Each row has a name. Each question is about the rows just above it.

[ -4.4  76.9 -59.3 -90.9 -16.8 -89.9 -86.2] = W
[ 27.3  22.6  54.9 -16.5 -68.6 -16.9 -12.8] = Q
[ 13.8 -93.0 -21.8 -21.8  72.9  -6.3 -13.7] = E
[-21.7 -52.7  -8.5  39.4  54.1  38.1  49.8] = D
[ 11.8  13.7 -93.0 -21.8  72.9 -18.6 -13.7] = F
Give the next entry after [ 13.8 -93.0 -21.8]. => [-21.8]
Give the next entry after [-59.3 -90.9 -16.8]. => [-89.9]
The next entry after [ 76.9 -59.3 -90.9 -16.8 -89.9]: => [-86.2]
The next entry after [ 11.8  13.7 -93.0 -21.8  72.9]: => [-18.6]
Give the next entry after [ 13.7 -93.0 -21.8]. => [72.9]

[-17.8  82.6  17.6  23.0  41.7  23.0 -15.1] = T
[-24.2  10.7  36.5 -42.3  46.2  48.6 -19.2] = C
[-20.6   0.1  46.2  36.5 -42.3  42.4 -11.0] = S
What is the next entry after [ 46.2  36.5 -42.3]? => [42.4]
Give the next entry after [  0.1  46.2  36.5 -42.3]. => [42.4]
What is the next entry after [-24.2  10.7  36.5 -42.3  46.2]? => [48.6]
The next entry after [-17.8  82.6  17.6]: => [23.0]
Give the next entry after [82.6 17.6]. => [23.0]
Give the next entry after [-17.8  82.6  17.6  23.0  41.7]. => [23.0]
What is the next entry after [-42.3  46.2  48.6]? => [-19.2]

[ 7.6 67.9  0.4 47.4] : sisig
[ 55.3  39.4  27.7 -24.5] : befi
[-43.8 -56.6  26.5 -51.8] : gon
[-43.8 -56.6  14.8 -51.8] : fus
[-74.4  27.7  39.4 -16.3] : vozim
The next entry after [67.9  0.4]: => [47.4]
What is the next entry after [27.7 39.4]? => [-16.3]

